Look-ups in named tables: a row name and a column name give one cell, copied from the table.

zivep =
         vegeka  dulanid
nad       52.65     2.65
leni      29.04    85.30
bokogut   54.83    51.69
loz       43.95    40.22
zub       17.91    64.52

bokogut, vegeka -> 54.83
zub, dulanid -> 64.52
leni, vegeka -> 29.04
loz, vegeka -> 43.95
nad, vegeka -> 52.65
leni, dulanid -> 85.30
bokogut, dulanid -> 51.69
loz, dulanid -> 40.22
zub, vegeka -> 17.91
Row with the largest vegeka: bokogut

Table vul
|  | bem | pani | gekugis | bip | momota |
|---|---|---|---|---|---|
| kat | 56 | -40 | -6 | -55 | -52 |
| sor | -43 | -10 | -36 | -40 | -23 |
| gamufed | -85 | -30 | -17 | -49 | -27 |
| sesazu | 43 | -19 | -41 | 1 | -36 |
| nel | -24 | -18 | -42 | 0 | -41 |
| sutev | -41 | -26 | -17 | -2 | -29 |
| zopusag | -32 | -47 | 10 | -47 | -36 |
| mif | -47 | -51 | -9 | -52 | -33 |
| rudogi | -6 | -25 | 14 | -39 | -20 |
| mabov | -54 | 12 | -40 | -71 | -66 |
| gib | -27 | -19 | -22 | -11 | -87 |
| tipifu | 3 | -77 | 13 | 7 | 8 |
| mitivak | -23 | -2 | -59 | -45 | -24 |
| sebu | -83 | -7 | -61 | -77 | 24 |

What is the momota of sesazu in vul?
-36
What is the momota of sutev in vul?
-29
What is the bip of mif in vul?
-52
What is the gekugis of sesazu in vul?
-41
What is the bem of tipifu in vul?
3
What is the gekugis of zopusag in vul?
10
What is the bip of mitivak in vul?
-45
What is the momota of gib in vul?
-87
What is the momota of mitivak in vul?
-24
What is the momota of sebu in vul?
24
What is the bem of kat in vul?
56
What is the bip of sor in vul?
-40
What is the bip of zopusag in vul?
-47
What is the gekugis of kat in vul?
-6
What is the pani of sebu in vul?
-7
What is the bip of sebu in vul?
-77
What is the momota of rudogi in vul?
-20

Table pag
          pov  vadota  moke
sureso   2.05    2.73  8.36
kir      4.99    8.14  5.73
vul      1.53    4.58  9.83
tef      7.90    0.36  4.61
bos      7.05    3.13  7.61
vapem    7.45    1.42  6.75
rop      7.99    2.89  1.89
bepiden  5.90    1.44  9.22
fiveba   8.13    5.95  8.72
damulum  6.55    5.77  7.87

sureso, pov: 2.05
bepiden, pov: 5.90
damulum, vadota: 5.77
kir, moke: 5.73
sureso, vadota: 2.73
fiveba, pov: 8.13
fiveba, moke: 8.72
bos, moke: 7.61
tef, vadota: 0.36
rop, vadota: 2.89
tef, pov: 7.90
bos, pov: 7.05
sureso, moke: 8.36

patil:
columns: fisatop, molirok, gez, guke, mirogif
datof: [0.594, 0.602, 0.413, 0.544, 0.424]
zada: [0.864, 0.641, 0.829, 0.798, 0.629]
ker: [0.593, 0.723, 0.452, 0.491, 0.368]
fuf: [0.472, 0.409, 0.417, 0.559, 0.623]
duv: [0.693, 0.563, 0.521, 0.628, 0.458]
zopof: [0.716, 0.433, 0.505, 0.660, 0.518]
pomupu: [0.615, 0.380, 0.557, 0.701, 0.678]
tinur: [0.289, 0.887, 0.817, 0.279, 0.559]
gevebag: [0.163, 0.918, 0.649, 0.060, 0.274]

gevebag, guke => 0.060
gevebag, molirok => 0.918
duv, mirogif => 0.458
datof, mirogif => 0.424
tinur, gez => 0.817
duv, fisatop => 0.693
datof, guke => 0.544
ker, gez => 0.452
ker, molirok => 0.723
zada, molirok => 0.641
zada, mirogif => 0.629
ker, fisatop => 0.593

tek:
         disodu  petor  sabezuv   vule   fana   kidi  tudave  bezeli    kon
nanuf     43.79  14.95    33.05  50.16  55.81  42.27   47.46   35.07  39.89
runof     41.99   1.18    51.15  49.00  50.23  29.65   45.25   53.51  33.25
nimu      38.99  51.21    65.38  59.82  30.47  54.20   58.35   54.15  13.53
tetobef   47.15  42.43    43.09  36.10  51.92  69.95   24.55   52.06  52.81
gizabu    51.58  61.92    59.99  42.58  29.05  50.05   54.05   47.61  39.43
veb       74.87  75.39    66.33  46.58  24.30  56.12   60.59   39.30  55.78
ruv       75.29  62.02    58.87  59.43  35.08  59.11   37.44   50.96  75.83
kitemog   32.45  41.39    48.59  93.97  54.78  27.12   62.07   42.09  57.33
mezomul   50.19  47.97    56.43  58.00  34.68  74.22   67.06   37.10  26.28
pil       63.19  48.92    63.32  56.15  51.84  47.56   21.42   71.11  54.16

What is the petor of nanuf in tek?
14.95
What is the vule of mezomul in tek?
58.00
What is the tudave of tetobef in tek?
24.55
What is the disodu of nimu in tek?
38.99
What is the fana of pil in tek?
51.84
What is the bezeli of mezomul in tek?
37.10
What is the kidi of runof in tek?
29.65
What is the tudave of veb in tek?
60.59
What is the kidi of gizabu in tek?
50.05
What is the kidi of ruv in tek?
59.11
What is the disodu of ruv in tek?
75.29
What is the tudave of kitemog in tek?
62.07
What is the bezeli of runof in tek?
53.51

sud =
         tir  nukalu  tes  kiriv  mig  gunev  zukezo
zod       78     113  129     84  149    144      56
bik      148      85  149     72   90    150      97
rivel    124     136  139    150  127    111     196
puru     164      91  127     92   96    134      66
dod       60     119  121    111  133    163     119
zopo     151     102  156     70  121     88      72
fekod    142     127   96    175  101    126     182
rul       74     121  127     81  155     93      61
zubavek   57     134  119    116  144     90     150

What is the kiriv of zubavek in sud? 116
What is the mig of zod in sud? 149
What is the tes of rul in sud? 127
What is the tir of bik in sud? 148
What is the zukezo of rul in sud? 61
What is the gunev of zopo in sud? 88
What is the nukalu of zopo in sud? 102
What is the zukezo of puru in sud? 66
What is the kiriv of rul in sud? 81
What is the kiriv of dod in sud? 111
What is the gunev of fekod in sud? 126
What is the mig of dod in sud? 133
What is the mig of fekod in sud? 101
What is the nukalu of puru in sud? 91
What is the gunev of rivel in sud? 111
What is the zukezo of zubavek in sud? 150
What is the tir of dod in sud? 60
What is the nukalu of dod in sud? 119
What is the kiriv of zod in sud? 84
What is the nukalu of fekod in sud? 127

gizupe
         dudovus  mur  dud  rikapob  misu  sigam  kavegus  let
fus          5.6  5.7  5.6      5.6   5.6    5.6      5.7  5.6
libis        4.5  4.6  3.9      4.8   4.3    8.0      2.0  3.8
lanup        4.7  4.0  4.9      4.9   4.5    6.1      6.9  6.5
sele         5.5  5.6  5.4      5.5   5.4    5.9      5.9  5.7
gigam        4.8  6.9  5.5      7.6   6.4    4.7      2.8  5.5
lavi         5.1  6.2  5.6      7.9   6.2    3.9      8.7  6.4
pim          8.9  7.7  7.3      4.8   6.8    5.7      5.1  4.0
panolar      5.0  6.5  5.0      6.8   6.5    5.0      4.3  5.7
lat          5.4  6.5  5.3      8.3   6.5    4.0      9.0  6.1
sis          4.7  6.9  5.2      7.4   6.6    4.6      3.9  5.2
dat          4.8  6.2  5.4      8.0   5.8    3.6      9.0  6.8

What is the mur of libis in gizupe? 4.6
What is the dud of sele in gizupe? 5.4
What is the dudovus of dat in gizupe? 4.8
What is the let of lavi in gizupe? 6.4
What is the rikapob of lanup in gizupe? 4.9
What is the dudovus of gigam in gizupe? 4.8
What is the kavegus of lat in gizupe? 9.0
What is the rikapob of lat in gizupe? 8.3
What is the dud of panolar in gizupe? 5.0
What is the misu of fus in gizupe? 5.6
What is the let of pim in gizupe? 4.0
What is the kavegus of libis in gizupe? 2.0
What is the sigam of lat in gizupe? 4.0
What is the dud of sis in gizupe? 5.2
What is the sigam of lavi in gizupe? 3.9
Which row has the largest dud? pim

Table ruditaz
cols = nete, kazutug, fim
serom: [58, 59, 71]
sasite: [43, 73, 51]
gusas: [16, 59, 75]
novelaf: [78, 53, 4]
tano: [53, 91, 78]
gubukel: [54, 68, 70]

tano, fim: 78
gusas, fim: 75
gusas, kazutug: 59
novelaf, nete: 78
sasite, fim: 51
gubukel, fim: 70
novelaf, fim: 4
sasite, kazutug: 73
serom, kazutug: 59
tano, kazutug: 91
tano, nete: 53
sasite, nete: 43
gubukel, kazutug: 68
gubukel, nete: 54
novelaf, kazutug: 53
gusas, nete: 16
serom, fim: 71
serom, nete: 58

vur.csv
,banolak,zud,tofi,kib,kanev,bov,ran,palib
kesose,-5.83,1.34,7.52,5.32,-2.32,4.57,5.37,0.65
tufal,-0.57,-1.43,-0.24,7.95,7.18,0.59,8.94,3.67
pesidu,3.09,2.99,3.03,3.15,3.04,3.11,3.08,3.07

What is the zud of kesose in vur?
1.34
What is the tofi of pesidu in vur?
3.03
What is the banolak of tufal in vur?
-0.57
What is the tofi of kesose in vur?
7.52
What is the kib of tufal in vur?
7.95
What is the ran of pesidu in vur?
3.08
What is the banolak of pesidu in vur?
3.09
What is the bov of kesose in vur?
4.57
What is the ran of tufal in vur?
8.94
What is the kanev of pesidu in vur?
3.04
What is the kib of kesose in vur?
5.32
Row with the largest kib: tufal

vubuku =
,disi,fam,mapag,rokib,bega,dimaz,motop,mik,doride
vid,749,313,458,806,337,348,721,595,479
fama,786,138,435,742,297,373,837,623,619
rif,788,159,299,741,31,278,772,653,496
belud,818,292,552,674,623,331,798,621,694

rif, disi: 788
fama, motop: 837
belud, motop: 798
vid, mapag: 458
vid, doride: 479
fama, fam: 138
vid, bega: 337
rif, motop: 772
vid, fam: 313

zogoga:
	lata	lovo	dubo
mavef	143	159	167
tas	145	123	121
rap	150	131	154
losiko	191	227	188
tuv	176	106	155
vekufo	186	80	154
sidiga	147	163	165
vilaluf	157	163	158
tal	196	51	150
diz	197	152	158

tuv, lovo: 106
sidiga, lata: 147
diz, dubo: 158
tuv, dubo: 155
vekufo, lovo: 80
mavef, lata: 143
losiko, lata: 191
vilaluf, lovo: 163
diz, lata: 197

dese:
         ditavu  pufab  mifirar  toriz
gagel       122     50      146     58
miv         222    113       26     49
ziri        133    106       48    139
tudu         45    108      161     33
rikunuk     114     58      150     36
bofomod     180     65      154    139
nipatun      91     43      138     64
big         125    119       26    128
vulomu      138    133      192    104
memoz        69    117      165    115
kopilip     101     53       79     57
vorare      218     75      177    119

What is the pufab of big in dese? 119
What is the toriz of gagel in dese? 58
What is the toriz of bofomod in dese? 139
What is the pufab of miv in dese? 113
What is the ditavu of nipatun in dese? 91
What is the mifirar of memoz in dese? 165

